Below is a small trained network, with its code and all its weights. Each question gives an input and a class and asks what happens when units are switched off, that is, made to give their printed mean instead of their output.

import numpy as np


def w(rows, s, z=0):
    codes = np.array(rows[::2]) - 128.0
    scale = np.full(codes.shape[1], s)
    scale[-1] = z or s
    return codes * scale


def f(y):
    return np.maximum(y, 0)


def log_softmax(a):
    a = a - a.max(-1, keepdims=True)
    return a - np.log(np.exp(a).sum(-1, keepdims=True))


def net(x, mask):
    res = np.array(x, float).reshape(1, 3) / 4 @ E
    y = f(res @ A[0][:, :-1].T + A[0][:, -1])
    res = res + np.where(mask, y, B[0][:, -1]) @ B[0][:, :-1]
    return log_softmax(res[-1] @ U[:, :-1].T + U[:, -1])


A, B = {}, {}
E = w([
[167,147,197,180,124,204,82,74,195],'x0',
[145,252,194,94,86,152,132,173,75],'x1',
[85,78,176,178,193,142,79,159,59],'x2',
],0.016)
A[0] = w([
[171,250,222,120,99,132,88,171,15,5],'n0',
[206,135,185,219,100,226,31,36,202,96],'n1',
[65,128,192,168,217,74,116,154,70,123],'n2',
[106,88,105,110,111,17,176,144,54,179],'n3',
[137,58,71,194,176,124,128,129,165,73],'n4',
[192,132,109,75,94,113,122,114,173,95],'n5',
[120,101,113,154,176,84,128,64,165,33],'n6',
[171,118,116,89,27,143,179,73,180,94],'n7',
[97,78,115,166,123,93,120,86,162,3],'n8',
[65,137,150,185,163,134,71,80,63,75],'n9',
[76,205,38,123,151,95,138,99,101,112],'n10',
[91,84,181,156,147,153,70,181,84,84],'n11',
[111,89,153,159,147,206,95,138,88,127],'n12',
],0.011,0.0029)
B[0] = w([
[166,125,248,129,201,179,88,50,114,237],'n0',
[198,35,72,97,60,33,64,216,61,250],'n1',
[102,136,93,199,89,118,132,209,171,194],'n2',
[193,107,97,84,60,81,78,192,84,211],'n3',
[186,132,198,114,182,201,113,17,114,195],'n4',
[67,192,82,189,81,164,182,107,128,175],'n5',
[157,176,170,93,180,168,131,116,143,174],'n6',
[92,211,105,176,84,181,196,140,237,199],'n7',
[151,153,210,120,205,88,131,2,119,172],'n8',
[102,134,55,141,135,202,149,178,179,176],'n9',
[110,122,132,119,113,99,69,172,128,171],'n10',
[78,147,107,122,103,133,147,124,203,185],'n11',
[9,160,154,143,49,103,149,128,191,175],'n12',
],0.0091,0.025)
U = w([
[166,91,98,72,65,8,88,163,68,251],'0',
[27,162,105,178,75,118,167,110,255,93],'1',
[164,144,186,102,218,147,104,19,119,42],'2',
],0.0098,0.0031)

Each question gives the input, the list of numbers given to net, and the class t.
The units are the neurons (one row each of A and B). Each row of codes is followed by its name. A weight is (code - 128) times the scale printed after its matrix; where a second scale follows, it is the last column's (A, B and U).
mask holds one flag per neuron, in row order. A switched-off neuron (its flag False) gives its mean, the last column of its row in B, instead of its output. The means were averaged over made-up inputs and are rounded, as every weight is.
A unit's drop is (log p(t) with every unit on - log p(t) with that unit switched off) / (log p(t) with every unit on - log p(t) with every unit switched off).
The circuit of an input: a set's keep is (log p(t) with only the set's units on - log p(t) with every unit switched off) / (log p(t) with every unit on - log p(t) with every unit switched off). Starting from the 12 units with the biggest drops (on a tie, the unit counted first), units are removed one at a time, each time the one whose removal leaves the highest keep (on an exact tie, the one counted first), for as long as the keep stays at least 0.8.
circuit, biggest first: the units of the circuit, biggest drop first
k most important neurons: the k neurons with the biggest drops, biggest first
drop when u is switched off: that unit's drop, to one decimal
input [2,-6,-5], class 2: 4 most important neurons : n4; n8; n2; n12
input [-5,7,-4], class 2: circuit, biggest first : n0
input [-4,-7,6], class 2: 4 most important neurons : n4; n8; n7; n1
input [-6,1,-8], class 1: 3 most important neurons : n1; n7; n5
input [-5,8,-8], class 1: 3 most important neurons : n7; n5; n4
input [0,-3,2], class 2: 3 most important neurons : n7; n1; n4
input [5,-6,1], class 2: 3 most important neurons : n4; n8; n3
input [-2,8,8], class 1: 2 most important neurons : n2; n11
input [-6,8,7], class 2: 2 most important neurons : n0; n1
input [-2,-6,5], class 2: 3 most important neurons : n4; n8; n7
input [8,2,8], class 0: 3 most important neurons : n1; n7; n5
input [-4,-5,-6], class 1: 3 most important neurons : n1; n0; n7
input [4,1,5], class 1: 3 most important neurons : n12; n3; n11
input [-3,-8,6], class 2: circuit, biggest first : n4
input [5,1,-5], class 0: 3 most important neurons : n1; n12; n11
input [8,-3,-2], class 0: drop when n1 is switched off : 1.9
input [7,-8,-2], class 2: drop when n10 is switched off : 0.1
input [6,3,-4], class 0: drop when n1 is switched off : 3.0
